Each row is followed by its class.
[-35   9 -50 -53 -13 -28  24  15   9  27 -30 -15 -11   1 -41  71  10   4
  -3  -9  30  -8  -1  73  32 -22 -14 -14   6 -36   9  10  45  -7  31  17
 -43]  z_162
[-22   5 -43 -52 -16 -34  23  18   3  35 -26 -22 -41  -3 -51  67   6  -4
  19 -22  32  -1   2  70  34 -27  -3 -15   4 -35  15  12  48   1  30  -3
 -34]  z_221
[ 15 -54   1 -13  18 -37   3 -11   6  31 -30 -36 -61 -14 -36  21 -12 -29
   9 -23   0  21  11 -12   3 -10  23   2   9  30  31  -3  10   0  15 -16
  11]  z_290
[ 37 -61  46  23  -4 -20  -8  13   9  25 -15 -25 -35 -30 -31  12 -11 -32
   7 -26 -19   7  -2 -40 -32 -44  23 -15  10  25  18  -1  -4   1   1 -29
   9]  z_877
[-53 -23 -31  41 -29  85  38 -66 -40   0 -12 -32  35  10  25  -7 -10  45
  39 -38 -13  -4 -42  -5 -42 101  43 -31  16 -11  17  55  22  12   8  35
  43]  z_309
[ 27 -64  43  22   2 -17  -5  11  17  28 -18 -30 -34 -21 -40   7  -9 -35
   8 -33 -17   7   5 -41 -27 -37  22 -26  11  30  23  -1  -7   6  -5 -28
  11]  z_877
[ 23 -59  52  14 -10 -24  -5  20   3  29 -12 -17 -36 -27 -38  11 -14 -43
   4 -28 -18  -1   6 -36 -27 -53  13 -11  -3  26  13 -15  -7 -13   9 -29
   0]  z_312
[-36  -3 -50  26 -23  56  45 -52 -58  -4   3 -29  29 -17  39  19  -5  26
  47 -46   6   8 -40   5 -14  98  40 -34  11 -13  33  49  26  18  -1  20
  49]  z_19
[-57 -23 -29  32 -33  95  44 -59 -33   6 -17 -31  34  13  20   3  -7  50
  31 -34  -8  -8 -40   9 -39  95  45 -30  19 -11  11  60  25  17   9  39
  35]  z_309
[ -5   8 -19  -3   9 -35  48 -16 -11 -25  -6 -37  15  28 -35   7  55  18
 -11   2  45 -62  25 -27  16  27  17  27   8  29   3  27 102  13  40  15
 -39]  z_221
[  7  -6 -35  16  17 -32  75 -52 -43 -13 -11 -52  23   6 -38  22  53  17
 -17  23  40 -43  18 -26   3  13  37  17  46  33  10  50  96  14  49  13
 -45]  z_312
[ 38 -34   4  11  21 -51   8  22  16  26 -33 -45  -8 -14 -22  14   3 -21
  -9 -13  -3  23  25 -25 -23 -41   0   9  17  13  14 -29   6  -4   1 -21
  -2]  z_19
[ 22 -58  54   7 -11 -17 -10  11  18  30 -19 -16 -49 -21 -37  14 -13 -39
  10 -20 -10   7   0 -31 -16 -39  17 -12   1  24  15  -1 -15 -11   9 -34
  12]  z_290
[ 11  30  -3 -25 -30  16  14  28  29  28 -20 -14 -40 -19 -53  85  -9  28
   6 -45  34  -7  26  71  -2 -50 -19  -7  11 -41  12  10  32 -28  17   9
 -15]  z_600
[ 44 -32   9  21  31 -50   2  29  11  27 -18 -44   2 -24 -42  24   5 -20
 -11 -15   4  19  27 -29 -25 -51  -5   3  20  23  14 -34   8   2  -4 -20
  -8]  z_162
[  4  -3 -35 -16  -6   5  15  16  14  35  -3  -1 -30 -35 -51 101  -6  24
  40 -41  44   1   7  68   8 -56   8 -16  18 -33  14  24  26 -11  24 -15
 -26]  z_162
[ 21 -63  49  15  -9 -26   1  11  -1  33 -20 -24 -32 -22 -31   3 -14 -41
   9 -16 -22   1  -2 -44 -31 -47  16  -7  -6  23  15 -12  -8  -8  11 -28
   4]  z_312
[-20 -10 -28  -7  12 -53  56 -49  -8 -24  -3 -38  26  24 -44   8  57   6
 -18  29  44 -48  32 -13  28  15  43   6  28  52  16  26  73  10  40  13
 -24]  z_866
[-18   9 -35 -14  -9  16  33  10  16  30 -24  -9 -30   0 -60  75 -11  35
  19 -24  18   1  20  83   0 -42   0 -18  17 -34  13  38  38 -10  23  16
 -47]  z_600
[ 37 -25   0  14  21 -50   6  17   5  15 -21 -42  13 -36 -23  17   0 -14
  -7  -4   0  25  20 -23 -24 -41  12  11  21  17  20 -21   2 -12   2 -20
   4]  z_162
[-11   5 -36 -24   6 -42  67 -53 -11 -23  -6 -38  17  35 -25  17  55  32
 -16  26  59 -59  20  -7  37  20  44  33  19  40  13  47  87  11  49  20
 -29]  z_866
[ 29 -36   4   9  25 -51  12   7  10  34 -14 -52  -6 -16 -29   3   4 -21
 -15 -11   1  29  22 -23 -22 -38  10  -7  16  17  19 -29   7   6   0 -25
   5]  z_183
[  2  22 -14 -37 -25   6  18  15  27  33 -27 -12 -41 -20 -44  75 -11  38
   0 -46  39  -6  12  74   7 -32 -16  -3   8 -41  13  13  39 -28  25  17
 -14]  z_557
[-13 -11 -37 -15  11 -35  51 -25 -11 -25 -19 -37  22  36 -30   2  49  23
 -21  14  33 -60  17 -26  14  28  24  30  -4  25   8  19 102   7  37  26
 -34]  z_877
[-29  -2 -39  31 -25  53  39 -46 -74   1  -1 -37  40 -16  38  18  -1  26
  36 -43   3   9 -45   1 -24 101  34 -35  25 -17  31  53  31  29  -7  25
  40]  z_740
[-77 -11 -18  14 -37  81  36 -53 -31 -13 -17 -31  24   6  15   0 -25  46
  28 -44 -18 -12 -34  14 -13 101  38 -42  14  -5  39  62  31  -4  11  55
  35]  z_557
[ 21 -66  41  13  -8 -30  -3  22  12  25 -19 -12 -41 -19 -42  16  -8 -38
   2 -24 -19  -3  -3 -44 -19 -40  10 -17  -8  27  14  -4  -3 -10  13 -29
  -6]  z_162
[  7 -11 -45  16   9 -45  74 -42 -38 -11 -11 -56  10  13 -44  27  57   2
 -13  27  30 -30  22 -18   9  -3  31   9  38  38  10  29  90  15  45   3
 -42]  z_600
[-75 -18 -31   7 -31  63  30 -50 -33 -12 -17 -27  17  -6  15   0 -20  45
  32 -37 -10  -3 -29   2  -6 105  51 -35   2   5  39  58  30  -3  12  45
  41]  z_641
[  4  17 -30 -28 -15  -2  11  22  25  21 -30 -11 -27 -19 -41  68 -11  37
  -3 -33  25  -9  14  68  -1 -31  -9  11   9 -44  10   8  46 -35  34  21
 -29]  z_740
[-42 -19 -25  41 -23 102  43 -60 -41   2 -10 -27  30   4  23   6 -16  51
  45 -27 -12  -1 -36  11 -40  90  39 -26  12 -17  11  59  18  15   7  29
  38]  z_557
[-65 -14 -20  -4 -31  54  33 -47 -40  -7 -21 -35  19  -9  15   4 -23  28
  17 -37  -6 -11 -25   0 -13  94  47 -26   5   2  39  50  34   2  12  39
  35]  z_312
[ 28 -43  26   2  -4 -37 -11  14 -22  13 -27 -28 -15 -19  -9  -5  -5 -43
  -2 -53 -27  17   0 -21 -30  -5  -1  13  10   1  16   1  22 -14   5 -21
  10]  z_290
[-77 -11 -43   0 -36  60  35 -59 -48 -19 -12 -32  27   0  23   1 -19  32
  31 -39 -14  -8 -38  21  -1 114  54 -32  14  -5  47  55  45  -1  16  51
  38]  z_221
[ 37 -28   0  22  28 -50   7  14   3  23 -15 -44   1 -27 -28  19  -4  -6
   8  -4   1  28  20 -18 -18 -47  17   4  27  16  26 -15  -3  -4   0 -20
  -1]  z_740
[-27  13 -46 -48 -18 -37  20  23   5  38 -31 -23 -25  -3 -41  70  10   2
   2 -25  32  -4  -1  68  22 -33 -15 -12   6 -37   2  23  46   0  30  -4
 -27]  z_309
[-64 -11 -34  12 -33  66  31 -57 -42 -16  -3 -28  13  -4  21   1 -21  31
  32 -34 -14  -2 -35  13  -4 106  56 -35  15   0  38  51  27   1  13  39
  45]  z_221
[-27   6 -26 -10   1   2  37   0  10  36 -26  -6 -12   4 -58  61 -11  45
  15 -11  23  -7   4  78  -2 -33   9 -10  20 -40   8  56  47  -8  33  17
 -53]  z_290
[  0   9 -40 -15   9 -10  24  15  21  33 -22  -9 -24  -6 -63  71  -6  48
  12 -14  27   2  12  77   5 -39  -6 -15  23 -37  14  28  48  -5  22  25
 -55]  z_740
[-51 -14 -30  31 -27  86  58 -59 -31   2 -13 -32  36  15  33  15 -10  62
  38 -17   6 -11 -38   1 -26  94  50 -27   9 -12  22  63  25  16   8  41
  31]  z_19
[ 34 -31  14   9   9 -36   3  15 -15  14 -15 -34  -4 -18 -24   5  -5 -24
 -15 -45 -13  16  14 -15 -30 -13   1  -5  10  -1  14  14  26   6   5 -22
  -7]  z_183
[ 35 -36  -6   7  19 -52   1   8  22  23 -25 -52  -3  -9 -33   9   1 -15
  -5 -30   2  19  24 -14 -23 -44   6   7  23  20  25 -24  17  -8   3 -16
   6]  z_866
[-50   2 -27  24 -29  66  36 -60 -25  -7 -21 -43  33 -20  27   3 -19  51
  27 -37   1   4 -39  -6 -32  80  35 -40  18  -3  40  45  31   1   1  45
  30]  z_557
[ 32 -35  -5  28  37 -45   7   7   7  31 -18 -43   8 -12 -29   7   4 -17
  -5   2  -8  26  15 -15 -19 -34   7   4  32  16  12 -10  -3  12   2 -20
  -6]  z_740
[ 25 -59  51  19   3 -11  -4  12  16  38 -17 -21 -32 -25 -49  11  -8 -40
  13 -22 -10   6  10 -35 -27 -41  13 -20   8  25  14   3 -16   7   1 -38
   4]  z_312
[ 34 -44  28   6  -7 -37 -13  17 -20   8 -25 -28 -22 -46 -29  18  -7 -29
   3 -51 -19  26  12 -23 -24 -21  12  -9  21  12  25   8  15 -12   2 -22
   6]  z_641
[-18   1 -36 -25  -8  -2  33   4  22  30 -29 -12 -32   3 -63  63  -6  30
  13 -17  17   0  15  74   6 -38   0 -15  15 -29  19  29  46 -12  25  18
 -46]  z_600
[-71  -6 -27  19 -28  74  33 -54 -41 -14 -11 -27  21   5  24  -6 -24  47
  25 -42 -20  -7 -36   9 -13 110  31 -35  14  -7  32  62  32  -4  12  48
  34]  z_557
[ 27 -69  38  12  -5 -34  -1  18  25  32 -22 -28 -46 -10 -31  13  -5 -44
   7 -32 -13   6   4 -43 -13 -36  12 -17   1  33  19 -13  -7   0   6 -29
  13]  z_19
[ -5  -2 -42 -16  13 -39  68 -55 -12 -18  -3 -42   7  43 -25  19  54  35
 -12  30  57 -56  20  -9  35  22  42  32  25  41  10  43  86  16  50  19
 -24]  z_866
[-40   0 -50  19 -26  62  45 -58 -61  -1   0 -42  44 -22  36   7  -5  28
  31 -47   7  19 -36   5 -31 101  45 -48  11 -21  38  48  31  28 -10  19
  47]  z_183
[-17  10 -35 -37 -10 -28  20  19   0  36 -23 -13 -29  -5 -47  75   4   7
  11 -22  36  -3  -1  70  20 -32 -13  -8   5 -40   4  27  52  -7  30  -4
 -40]  z_290
[-51 -16 -43  16 -20  44  29 -68 -21   5 -12 -37  20 -16  28  -3  -6  36
  30 -26   4   5 -49 -18 -21  86  42 -33  16  10  38  31  26   8   5  30
  49]  z_309
[ 35 -45   1   7  19 -52   4  15   6  22 -27 -44  -3 -23 -32  14   4 -29
  -9 -17  -6  27  17 -26 -19 -35   8   1  21  20  21 -27   5  -3   0 -21
   1]  z_162
[ -1  -1 -29  16  10 -39  76 -29 -32 -15 -11 -49  17  11 -35  26  55  19
 -12  28  34 -42  19 -16   9   1  33  20  31  25  -6  44  90  10  56   5
 -49]  z_19
[-69 -25 -21   7 -33  68  26 -53 -35 -13 -12 -32  14  -1  14   0 -21  33
  24 -40 -21 -14 -41   9 -13 106  49 -37  10   1  42  49  43   2  11  55
  39]  z_877
[ -5  -1 -25 -26 -22   1  10  14  13  30   3  -6 -28 -24 -41  92  -8  24
  52 -36  43  -2   6  76   9 -63  14  -9  13 -35  13  22  24 -18  26 -20
 -14]  z_866
[  4  -8 -26 -25 -23   2  10  13  12  31  -5 -12 -38 -16 -39  82  -7  24
  47 -67  37  -5   3  66   0 -50   6  -9  11 -37  18  16  40 -21  22 -12
 -12]  z_866
[-16   2 -39 -20  -4  -4  28   8  17  38 -31  -7 -27  -9 -58  56  -7  35
  15 -22  18   1   5  73  -2 -36   0 -13  17 -37  10  35  40  -9  27  13
 -39]  z_309
[  8  22 -13 -30 -17  11   9  23  17  25 -21 -13 -30 -27 -47  78 -11  30
   3 -40  32 -14  16  64  -8 -45 -16   3  10 -45   9   5  49 -31  26  14
 -24]  z_312
[ 39 -32  14   2  -9 -31  -7  17 -22   9 -23 -29 -20 -31 -11   3  -6 -39
   3 -55 -23  18   2 -11 -28 -12   1   4  16  -2  19  -4  25  -9   2 -17
   3]  z_221
[ 42 -22  28  15   2 -36  -7  11 -17   2 -26 -29  -8 -35 -21   2 -13 -18
 -13 -46 -20  19  12 -23 -32 -10 -11   3  18   9  26   3  19 -18  -1  -4
   2]  z_557
[ -3  -3 -43   9  13 -41  75 -40 -30 -11  -9 -52  21  15 -40  31  59  12
 -20  18  40 -41  14 -11  18   7  32   0  39  32   4  43  86  20  48  15
 -45]  z_162
[ 44 -33   3  12  26 -59   7  10   4  24 -25 -50  -8 -28 -29  12  -1 -16
  -2  -5   6  30  22 -31 -13 -37   2   9  24  28  28 -21   5   1  -2 -24
   6]  z_557
[ 33 -42   1  10  28 -48   6  12  -1  32 -27 -52  -7 -21 -31   4   6 -34
 -11  -6  -8  33  18 -19 -19 -31  10   1  26  20  17 -27   3  14  -9 -23
   2]  z_877
[ 43 -27   2   8  22 -44  13  11  11  31 -34 -50 -10 -27 -35  14   0 -15
  -4 -20   9  29  24 -25 -18 -37   1  -3  20  19  28 -15   2   4 -10 -27
   9]  z_557
[ -7   5 -25 -11   9 -40  61 -26 -18 -24 -16 -36  15  29 -37   7  54  23
 -12  20  46 -59  20 -27  25  27   9  23   0  32   5  39  98  13  39  19
 -44]  z_557
[-36   0 -47  24 -27  52  47 -60 -69  -1  -1 -37  36 -19  39  10  -1  29
  39 -39   6  16 -45   3 -17  98  34 -38  17 -12  35  45  28  20  -9  24
  49]  z_557
[ -2  24 -13 -36 -24  -4   6  23  29  27 -18 -13 -34 -19 -45  71  -9  24
   4 -38  38 -14  11  69  13 -37 -10   1  12 -36  14   5  45 -23  29  15
 -20]  z_221
[-54 -19 -33  29 -22  47  21 -56 -21  -8 -15 -38  31 -15  35 -10  -7  43
  25 -39  -7  -3 -43 -28 -34  81  34 -25  10   9  34  22  47  -5  12  46
  32]  z_641
[  8  23 -10 -40 -31   8  12  23  26  26 -21 -18 -38  -9 -44  75  -9  33
   7 -51  36 -17  10  76   2 -42 -13  -2   9 -43   8  16  47 -23  26  14
 -15]  z_866
[-51 -22 -20  38 -24 113  42 -62 -37   2 -13 -28  46   9  18  -1 -13  54
  30 -30 -16  -8 -36  20 -48 100  49 -24  17 -25  10  60  26  15   2  43
  33]  z_877
[-41 -15 -34  23 -27  68  39 -60 -58   9  -2 -29  20 -12  37   5  -7  18
  49 -44   7  16 -43   1 -18 102  45 -36  17 -11  32  37  10  21 -10  15
  58]  z_290
[-46  -8 -52  17 -29  52  42 -56 -69   1   0 -34  29  -4  40  -3  -7  12
  41 -44  -3  13 -45   9 -10 101  45 -32  17 -16  30  33  22  24  -1  19
  47]  z_221
[ 17 -51   5 -11  12 -30  -1  -1  12  28 -36 -40 -52 -19 -34  27 -13 -23
  11 -40  -7  17  15 -11  -8 -26  10  -7  13  23  34  -4  12  -4  10 -14
   7]  z_557
[ 21 -57   4 -12  19 -42  -3  -6  -1  27 -27 -39 -44 -29 -38  27  -8 -32
   1 -25  -9  15  10 -12  -7 -24  23   4  18  25  33  -7  21   1  13 -16
   6]  z_877
[-39 -11 -39  29 -23  63  37 -53 -73   1   3 -36  39 -18  32   5  -3  12
  43 -47  -2  10 -46   0 -20 105  40 -38  17 -15  33  41  23  33 -13  19
  51]  z_877
[ -8   4 -27 -19   2  -1  32   3  11  33 -27  -9 -20 -13 -67  65  -9  39
  11 -24  23  -6  12  71  -8 -39   2 -11  19 -39  14  49  54 -11  29  15
 -52]  z_312
[-51 -19 -28  31 -24 103  53 -69 -50   1 -19 -36  37   2  23  16 -17  52
  39 -24  -4  -7 -31   3 -45  90  58 -28  14 -15  22  64  25  17   7  37
  29]  z_312
[ 41 -36   7  12  24 -52   5  15  -3  27 -18 -45   9 -32 -25  13   7 -27
  -8 -12   6  22  27 -29 -28 -43   7  13  21  22  20 -33   9  -2  -7 -26
   6]  z_312
[-22 -20 -33  -1   8 -41  61 -41 -25 -19  -9 -34  21  16 -36  12  57  13
 -11  42  32 -37  16 -31  31  17  46   3  21  45  15  26  68   8  39  11
 -26]  z_641
[-36 -20 -31  16 -37  63  23 -57 -10  -7 -12 -41  25 -10  38   1 -12  47
  33 -48   6  -3 -43 -18 -38  82  43 -22   5   7  45  17  40  -4  -1  43
  52]  z_866
[  3 -10 -45  11  11 -38  78 -50 -39  -7 -16 -49   7  12 -31  25  49  20
  -6  30  30 -34   9  -9   9  -1  34  14  35  23   3  50  86  11  55   3
 -39]  z_557
[ 25 -63  42  15  -5 -38   1  21  -2  35 -15 -22 -41 -19 -32  10  -5 -42
  16 -18 -18   7  -6 -42 -13 -39  19 -12   0  24  15   3 -13   6   9 -43
   2]  z_740
[-11   4 -29 -24   1 -12  26  -6  10  30 -27 -16 -16 -20 -59  66  -6  36
   2 -18  27   4  13  73   0 -27  14 -14  30 -33  20  45  47  -6  22  15
 -36]  z_877
[ 27 -33  25   2  -8 -31  -9  10 -20  -3 -16 -34 -11 -16 -22   5  -8 -31
  -6 -37 -26  13  10  -7 -19 -17   5   6  20   9  16  -2  16 -17  11 -11
   3]  z_866
